Where the symbols take the states:
state | r g h x v c
z759 | z521 z196 z242 z823 z233 z413
z357 | z356 z692 z740 z252 z491 z277
z539 | z658 z910 z481 z779 z206 z278
z481 | z576 z304 z532 z220 z89 z296
z433 | z641 z779 z553 z323 z791 z138
z206 | z419 z417 z89 z278 z481 z220
z573 | z252 z357 z356 z242 z997 z376
z491 | z433 z493 z779 z277 z740 z951
z823 | z132 z521 z885 z448 z413 z827
z941 | z759 z727 z196 z350 z644 z790
z402 | z254 z175 z448 z737 z33 z505
z532 | z188 z372 z505 z838 z737 z679
z727 | z196 z118 z573 z759 z390 z233
z493 | z779 z539 z658 z433 z776 z791
z252 | z894 z356 z951 z112 z277 z118
z521 | z885 z242 z112 z132 z805 z941
z204 | z679 z737 z352 z910 z188 z417
z791 | z912 z278 z876 z138 z553 z692
z577 | z402 z41 z175 z61 z683 z372
z505 | z577 z387 z41 z222 z803 z607
z255 | z31 z790 z413 z33 z823 z448
z827 | z350 z941 z759 z41 z648 z255
z779 | z553 z658 z220 z641 z278 z912
z387 | z41 z827 z350 z577 z51 z683
z304 | z532 z607 z372 z576 z61 z204
z805 | z727 z376 z118 z941 z112 z644
z644 | z233 z390 z127 z790 z196 z521
z803 | z683 z51 z255 z607 z41 z402
z127 | z376 z997 z277 z805 z252 z112
z607 | z372 z683 z33 z532 z402 z737
z419 | z296 z89 z204 z876 z576 z320
z188 | z222 z505 z577 z417 z352 z304
z679 | z304 z352 z607 z481 z222 z89
z220 | z320 z576 z838 z871 z296 z539
z912 | z493 z876 z539 z491 z871 z740
z323 | z357 z641 z692 z573 z138 z997
z876 | z539 z296 z910 z493 z320 z776
z576 | z838 z532 z188 z320 z204 z910
z997 | z277 z491 z433 z376 z356 z894
z641 | z692 z553 z871 z357 z912 z491
z51 | z255 z648 z790 z683 z350 z175
z233 | z805 z127 z376 z413 z242 z885
z838 | z417 z188 z222 z206 z679 z481
z372 | z505 z33 z387 z188 z254 z352
z61 | z737 z402 z254 z204 z372 z188
z683 | z33 z255 z31 z372 z175 z254
z737 | z352 z254 z803 z679 z505 z222
z118 | z573 z323 z357 z196 z361 z127
z740 | z791 z776 z278 z951 z779 z641
z885 | z644 z112 z390 z648 z727 z759
z175 | z448 z823 z132 z254 z31 z387
z296 | z910 z204 z679 z539 z838 z206
z356 | z951 z740 z791 z894 z433 z323
z254 | z803 z448 z51 z352 z387 z577
z132 | z648 z885 z644 z51 z941 z350
z278 | z876 z419 z296 z912 z220 z871
z112 | z390 z894 z361 z644 z118 z196
z320 | z206 z838 z417 z776 z910 z658
z894 | z361 z951 z138 z390 z323 z573
z242 | z112 z252 z894 z885 z376 z727
z352 | z607 z803 z683 z304 z577 z61
z871 | z776 z320 z206 z740 z539 z779
z31 | z827 z413 z941 z387 z132 z51
z413 | z941 z805 z727 z827 z885 z648
z41 | z175 z350 z823 z402 z255 z33
z692 | z740 z871 z776 z356 z493 z433
z951 | z138 z791 z912 z361 z641 z357
z417 | z89 z222 z61 z419 z304 z576
z390 | z127 z361 z997 z233 z573 z242
z361 | z997 z138 z491 z127 z357 z252
z553 | z871 z220 z320 z692 z876 z493
z138 | z491 z912 z493 z997 z692 z356
z277 | z323 z433 z641 z118 z951 z361
z222 | z61 z577 z402 z89 z607 z532
z648 | z790 z644 z233 z255 z759 z823
z89 | z204 z61 z737 z296 z532 z838
z350 | z823 z759 z521 z175 z790 z31
z910 | z481 z679 z304 z658 z417 z419
z196 | z242 z573 z252 z521 z127 z805
z376 | z118 z277 z323 z727 z894 z390
z776 | z278 z206 z419 z791 z658 z553
z33 | z387 z31 z827 z505 z448 z803
z790 | z413 z233 z805 z31 z521 z132
z448 | z51 z132 z648 z803 z827 z41
z658 | z220 z481 z576 z553 z419 z876

The rows follow the links: the fewer symbols apart two states are, the more alike their rows tend to be.

Some states and rows for them; each showing differs a little:
z33	[-21   7 -33  10   9 -30   5   6  -4 -18  23  -9  27  13 -25 -25 -18  20  -2  10  28  22   0 -24 -10   9  21 -19 -23 -12 -16  54  24   5  23   3   1  -1 -10  10  -3  17  -8  -3  -5  -6 -13 -24  -4  -6 -24  -5  30   0 -31 -13   3 -28  -5   6  50  13 -17]
z357	[  8  -2  19 -13  -7  21   2   0   0  21 -22   9 -36 -11  37  30  13 -13  -2 -12 -29 -20   6  16  -2  -5  -8  13  32   2   8 -54 -28  -1 -32  10  -9   7  16   2  11 -15   8  14   1  -1  18  13   0  25  38   4 -30  15  22  24   3  25  16   0 -37  -9  26]
z941	[-38  21 -33  -7  13 -18   8  17  -3  -2   6  -3  -7   6  13  -2 -27   6 -14   2   5   1   5 -28 -18  21  51 -26   2 -30 -18  21  -7  17 -12  14 -22  20  19  20  -9  15  -2  20 -10 -19   1 -18 -16  34  20 -17  -8  10 -45  12  20 -10  20  29  31  14  20]
z607	[  5  -4 -12  28  -3 -11  -9  -5   1 -22   8 -15  36   0 -38 -33  -1  20   0  -1  42  24  -1  -8   8   1 -14 -20 -29   2   7  44  16  -1  34  -9  10 -12 -11 -11   7  -2  -2 -19   3   8 -25 -11  -1 -27 -37   1  33 -12 -18 -32 -12 -16 -12  -6  27 -14 -33]
z683	[-17   5 -31  11   9 -30   8   6  -7 -19  23 -10  29  12 -27 -24 -13  23  -1  10  28  27  -1 -20  -9   8  16 -19 -23  -7 -19  52  27   5  25   6   1  -2 -16  12   4  17 -12  -6  -3  -5 -12 -26  -1  -9 -25  -4  36   5 -29 -10  -1 -28  -5   2  52  11 -19]
z539	[ 30 -23  35 -10  -2  14   6 -11   1   8   8  14   0   6  -5  14  20 -13  19   8 -28  -6  -8  27  10 -23 -37  41   4  32   4 -24  16 -17   4 -12  28 -15 -26 -13  -4  -2  -5 -14   7  12   8  20  20 -30 -16  15   3  -5  54   6 -14   4 -24 -30 -31  10 -11]
z196	[-21  17 -19  -5  -1  -4   4  11  -7  10 -16  -2 -27  -8  33  12  -5   7 -15 -13  -4  -5  11 -10 -16  12  28 -21  24 -22  -7 -16 -25  17 -28  26 -28  18  26  17  17  -7   5  19  -6 -13  10 -15 -15  48  44  -6 -15  26 -27  22  11  13  31  21   4 -10  30]
z885	[-33  23 -26  -5   6  -4  -3  13   4   0  -9  -6 -14  -3  22  -3 -24   1 -16  -6  11  -8   7 -26 -10  24  48 -31   6 -34  -5   7 -20  16 -16   8 -28  20  33  13  -6   4   6  20  -7 -18   2 -11 -19  36  28 -18 -20   2 -47   6  22   1  24  36  16  -2  20]
z776	[ 35 -20  37  -5 -11  20   1 -13   0  12  -9  10  -8  -4   2  17  28 -11  15  -3 -23  -6  -5  33  11 -24 -45  33  12  30  12 -38   1 -15  -4  -7  17 -14 -16 -14   8 -15   2 -13   9  15   9  19  14 -19  -4  17  -4   1  52   5 -16  16 -14 -27 -40  -5  -5]
z277	[  3   6  15 -11  -6  24  -5   1   4  18 -25   6 -36 -12  35  25   3 -16  -7 -15 -23 -22   4  10   3   1   4   5  29  -6  12 -48 -34   3 -32   4 -16  10  25   0   4 -16  11  15  -2  -3  16  15  -4  29  39  -2 -37   8  10  19   9  27  18   8 -38 -12  29]
z402	[ -3  -1 -27  22   0 -27   5   2 -11 -18  14 -14  33   5 -33 -27   0  30   2   5  32  32   2 -10  -6   0  -5 -21 -23   1 -10  46  25   4  31  10   6  -8 -17   7  19   4  -8 -13   1   3 -15 -27  -1 -12 -29   3  43  10 -21 -18 -11 -19  -3  -8  44  -4 -23]
z505	[  2  -2 -20  24  -2 -20  -3  -3  -5 -19  11 -19  34  -2 -37 -29   5  29  -2  -1  42  30   3  -8   2   0 -13 -23 -25   2   1  43  20   2  33   4   6 -11 -15  -2  21  -3  -4 -17   2   7 -22 -21  -1 -17 -32   1  38   2 -21 -26 -13 -15  -6  -8  35 -16 -30]
z356	[ 11  -5  21 -19  -7  18   6   0  -2  22 -18  12 -35  -8  36  30  13 -15   2  -9 -35 -19   3  17  -3  -8 -10  18  32   7   4 -54 -24  -2 -32  10  -8   6   9   2  10 -13   4  10   0  -1  20  12   2  23  37   5 -26  17  28  26   0  26  14  -3 -39  -5  26]
z532	[ 12 -14   1  10   4 -12   2  -7  -1 -15  23  -1  34  13 -38 -18   1   5  14  15  13  18  -8   4   6  -7 -19  11 -26  16  -5  34  34 -10  34 -15  25 -17 -30 -10  -9  12  -8 -20   4   9 -12   1  13 -42 -43   7  31 -15  13 -22 -12 -23 -27 -18  19  12 -29]
z320	[ 26 -18  33  -4  -2  17  -2 -12   8   0  10  12   9   5 -13   6  13 -18  17   9 -16 -10 -11  21  16 -18 -31  39  -9  28   9 -10  14 -19  12 -25  30 -15 -24 -20 -21   3  -4 -17   6  16   1  27  19 -42 -29  11  -1 -24  45  -9 -11  -3 -29 -23 -27  12 -16]
z188	[ 10 -10   2  11   6 -10  -2  -7   1 -18  21  -4  37  11 -38 -21   0   6  10  14  19  15  -9   1  11  -7 -15   7 -31  14  -3  39  31  -9  33 -17  25 -14 -26 -11 -13  12  -8 -20   3  10 -16   1  11 -42 -45   4  28 -19   5 -25 -11 -24 -26 -13  20  10 -33]
z323	[  6   0  19 -13  -7  22  -3  -1   3  20 -26   6 -37 -12  37  27   8 -15  -3 -13 -28 -21   5  13   1  -2  -4   7  31  -1   9 -51 -30   2 -34   8 -13   9  22   1   7 -16   9  13   1  -1  17  14  -3  27  39   2 -33  11  15  20   6  28  16   7 -39 -11  27]
z740	[ 16  -9  37 -18  -4  30  -7  -5  11  16 -11  17 -20  -1  20  26   9 -31   5   0 -37 -28  -7  19  15 -10 -14  34  13  13  11 -44 -14 -11 -21 -17   9  -1   5 -14 -23  -3   7   3   2   3  14  34  11  -8  12   5 -34 -16  39  12   2  16 -10  -6 -49   7  13]
z553	[ 33 -17  39  -4 -11  26  -6 -12   3  12 -15   9 -11 -10   6  18  23 -15   9  -6 -21 -15  -5  28  17 -20 -43  29  13  24  19 -44 -11 -15  -8 -11  14  -8  -7 -18   5 -17   6  -9   7  14   6  27  12 -17   2  14 -14  -7  44   2 -13  22 -10 -19 -46 -13  -1]
z803	[-13   3 -28  15   6 -32   8   5  -9 -18  23 -10  28  10 -29 -23  -8  26   0  10  27  29   0 -15 -11   4  10 -19 -21  -5 -16  50  29   4  27  10   4  -5 -19  10  11  12 -11  -7   0  -3 -13 -29  -1  -9 -27  -1  38   8 -24 -12  -6 -27  -4  -2  49   7 -20]
z641	[ 12  -8  33 -22   2  25   3  -3   6  19  -6  19 -27   2  26  31   8 -31   9   2 -45 -25  -7  18   4  -9  -8  37  20  13   3 -45  -9 -12 -25 -10   6   2   0  -5 -21   2   3   7   1   0  21  27   8   1  18   5 -31  -5  41  20   4  15  -7  -6 -43  15  17]
z679	[ 18 -16   7  11   0 -12   4 -10  -5 -11  20  -2  32   9 -34 -14  13   9  15  12   8  19  -8  12   5 -15 -29  17 -20  24  -4  25  35 -11  30  -7  27 -19 -34  -6   2   6  -8 -23   6  12 -10  -2  14 -40 -41  12  36  -6  22 -17 -19 -17 -26 -25  15   7 -31]
z387	[-23  11 -34  10  11 -28   2   8  -2 -19  21 -12  26  11 -25 -25 -21  16  -6  10  29  18   1 -26  -9  14  25 -23 -25 -16 -16  53  21   8  23   1   0   0  -4  11  -8  19  -8  -2  -5  -7 -14 -22  -8  -6 -22 -11  25  -4 -37 -14   7 -27  -3  11  50  12 -14]
z413	[-37  18 -35  -6  13 -23  10  15  -6  -2   8  -3  -6   8  12  -3 -25   9 -12   3   7   5   8 -25 -22  20  50 -25   1 -28 -21  23   0  17  -8  18 -21  16  14  22  -4  16  -5  19  -8 -18   4 -24 -15  33  18 -14   0  13 -42  12  18 -11  19  24  36  13  17]

Each walk starts at a row. The symbols on each line, taken left to right, move it on to the next state.
Each answer is a row, close to the row of the state it stands for.
start [ 24 -12  41 -10  -7  33 -11 -12  12  12 -15  13 -18  -6  15  20  13 -27   8  -4 -26 -27  -6  23  18 -13 -25  30  12  17  20 -44 -17 -12 -16 -18   9  -4   5 -18 -15 -12   8  -2   6  10   9  34   9 -15   6   7 -31 -18  38   0   0  21 -11 -10 -52  -3   8]
h v g v	[ 15 -14   4   9   2 -12   4  -8  -2 -13  24  -1  32  12 -38 -15   8   5  14  14   9  19  -8   7   4 -12 -26  14 -24  21  -5  30  35 -10  30 -11  27 -17 -33  -9  -6  10 -11 -20   4  10 -13   0  14 -40 -43   9  33 -10  19 -19 -16 -20 -28 -22  18  11 -31]
x r r v c	[ 22 -19   7  11  -4  -9   5 -11  -6 -10  18  -2  29   7 -34 -12  18   9  15   9   8  21  -7  13   5 -15 -37  16 -16  26  -2  20  32 -12  29  -6  26 -19 -36  -9   9   1  -9 -22   7  14  -8  -3  15 -39 -38  14  36  -4  27 -14 -20 -13 -23 -30  10   2 -31]
start [ -6  -1 -29  16   3 -31   6   2 -10 -17  22 -13  30   7 -31 -28  -3  28   0   8  32  30   1 -13  -7   2   4 -20 -19  -1 -14  48  27   4  30  11   4  -9 -19  11  16   9 -10 -10  -1   2 -14 -28  -1 -10 -27   3  42  11 -24 -14  -9 -24  -6  -6  48   2 -23]
r c r c	[  0  -1 -22  24  -2 -24   0  -1  -9 -19  17 -18  34   1 -36 -30   0  30   1   3  40  31   3  -9  -3  -1 -10 -24 -22   1  -5  44  22   3  31   6   5  -8 -17   3  23   0  -7 -15   1   5 -18 -25  -1 -15 -28   4  41   7 -21 -22 -12 -17  -4  -9  39 -10 -27]
g r v h c	[-36  19 -39  -3  11 -26  12  17  -8  -4   9  -4  -3   7   9  -5 -20  15 -14   4   8  10   8 -27 -22  18  44 -27   4 -24 -24  26   2  16  -6  21 -21  15  11  24   2  15  -8  18  -9 -16   4 -28 -16  33  16 -13   5  19 -42  13  16 -13  19  22  38  10  14]
start [  9  -5  23 -20  -5  18   6   1  -3  22 -14  13 -34  -4  34  33  14 -16   3  -6 -41 -19   2  20  -1 -10  -9  22  32  10   0 -52 -17  -4 -33  10  -4   6   5   4   5 -10   0  11   2   0  23  14   4  20  33   7 -25  15  33  29   2  22  10  -6 -39   1  24]
v v c r	[ 19  -9  38 -13  -4  32  -7 -10  13  14 -13  15 -19  -5  17  22  11 -30   6  -3 -30 -28  -7  19  16 -10 -17  33  11  13  17 -45 -15 -12 -17 -20   9  -3   4 -18 -21  -7   7   0   4   6   8  37  10 -12   8   5 -34 -22  38   7   2  19 -11  -8 -50   2   9]
v v c r	[ 34 -22  36  -6  -8  16   3 -13  -2  11  -1  11  -5  -1  -1  15  27 -10  17   1 -28  -5  -7  32   9 -22 -44  37   9  32   7 -35   6 -16  -3  -6  21 -13 -21 -13   7 -10  -1 -12   8  13   7  18  17 -21  -5  16   1   1  55   6 -17  14 -15 -29 -37   1  -6]
start [ 34 -17  25  17 -10  13 -11 -14   7  -6   1  -2  21  -4 -29 -12  19   0  13  -1  13   6  -6  22  22 -16 -46  16 -16  27  19   1  12 -16  24 -19  25 -18 -19 -23   2 -12   2 -23   8  19 -13  15  13 -43 -35  14  15 -20  29 -23 -22   3 -24 -24 -17 -11 -27]
v x g c r	[ 26 -21  12  13  -4  -6   1 -10  -6  -9  13  -3  27   5 -34 -13  19  12  16   8  10  20  -6  17   8 -17 -42  16 -16  27   1  15  28 -11  29  -5  25 -20 -33 -10  11  -3  -6 -23   8  17 -10   0  14 -37 -39  14  32  -3  26 -15 -22 -11 -23 -29   5  -2 -31]
g c g x r	[  7  -5  -4  16   2  -7  -8  -6   5 -21  16  -9  36   4 -40 -28  -3   8   4   9  31  16  -7  -4  12  -4 -11  -4 -33   7   5  42  24  -6  37 -18  18 -12 -17 -13 -12   7  -3 -19   1   8 -21   0   4 -39 -45   1  27 -25  -6 -31  -8 -21 -23 -10  22   2 -32]
start [-21  18 -19  -4  -1  -4   0  11  -4   8 -19  -4 -26 -10  30   7  -9   7 -16 -14   2  -5  13 -14 -14  14  29 -28  21 -25  -1 -13 -28  17 -25  22 -31  19  30  17  17  -8   7  21  -6 -13   7 -15 -17  46  41  -9 -18  22 -33  17  14  13  34  24   5 -12  27]
h v h g r x	[ 15  -9  37 -21   0  27  -1  -5  10  16  -8  19 -24   3  23  28   5 -31   9   2 -42 -28  -7  17   9  -8 -10  37  17  14   8 -46 -12 -11 -21 -13   9   2   3  -9 -23   0   3   5   1   2  16  32  11  -5  14   4 -35 -10  41  16   4  16  -9  -5 -45  15  14]
v c c c	[ 10  -9  30 -24   3  21   8  -2   3  20  -5  21 -28   1  27  34  10 -26   9   1 -48 -24  -2  18   2  -9  -6  37  24  13  -1 -49 -11  -7 -28  -6   7   2  -1  -4 -13   1   1   9   1   0  22  24   9   5  21   5 -29   0  40  24   2  17  -4  -7 -40  14  20]
start [-24  11 -33  12  10 -24  -2   8  -2 -20  15 -11  26   9 -23 -26 -23  15  -8   6  32  16   1 -28  -7  16  31 -26 -25 -18 -11  51  15  10  24   0  -5   3   1   8 -11  16  -4  -1  -4  -9 -15 -19 -10  -2 -20 -12  21  -9 -44 -18   8 -26   0  14  47   9 -12]
h r r r c h	[-30  24 -26  -2   3  -5  -5  14   5   1 -14  -5 -17  -6  22  -2 -22   4 -19  -8  12  -9   9 -23 -10  22  42 -31   6 -33  -1   3 -26  18 -18  10 -30  20  36  11  -3   1   8  21  -8 -15   2 -11 -18  39  31 -15 -20   5 -46   8  18   6  27  33  12  -7  22]
x v h g h	[ 10  -8  26 -22  -3  19   8  -1  -2  22 -10  16 -33  -1  33  33  13 -20   5  -2 -44 -19   1  20  -4 -10 -10  28  30  12  -3 -51 -13  -7 -31   7   0   3   1   4   0  -5   0  10   2  -2  23  15   6  15  30   7 -25  14  37  30   1  21   6  -7 -38   6  22]
start [-20  14 -16 -11   2  -6   7  13  -7  14 -13   1 -29  -6  36  16  -5   4 -13 -11 -12  -5  12  -9 -19  11  27 -17  26 -22  -9 -21 -22  14 -31  27 -28  17  23  22  17  -4   2  22  -6 -12  14 -16 -14  47  44  -9 -16  27 -22  26  13  13  32  19   4  -5  32]
r c h c g c	[ -1   6  14 -12  -6  23  -7   4   7  18 -25   6 -35 -12  36  24   1 -19  -7 -14 -22 -26   3   5   2   4   9   4  26 -10  12 -46 -35   4 -34   2 -18  12  29   0  -4 -12  11  15  -1  -6  13  16  -4  27  40  -4 -41   0   6  17  13  25  18  13 -37  -9  29]
g c g g x v	[ 33 -18  36  -3 -12  24  -4 -12   2  13 -11  10 -11  -8   4  17  27 -14  13  -6 -23  -8  -4  31  13 -20 -45  31  14  27  17 -40  -5 -14  -5  -6  16 -12 -12 -17  11 -17   3 -11   9  15   6  22  16 -16   0  14  -8  -1  48   3 -15  20 -11 -22 -45  -9  -4]
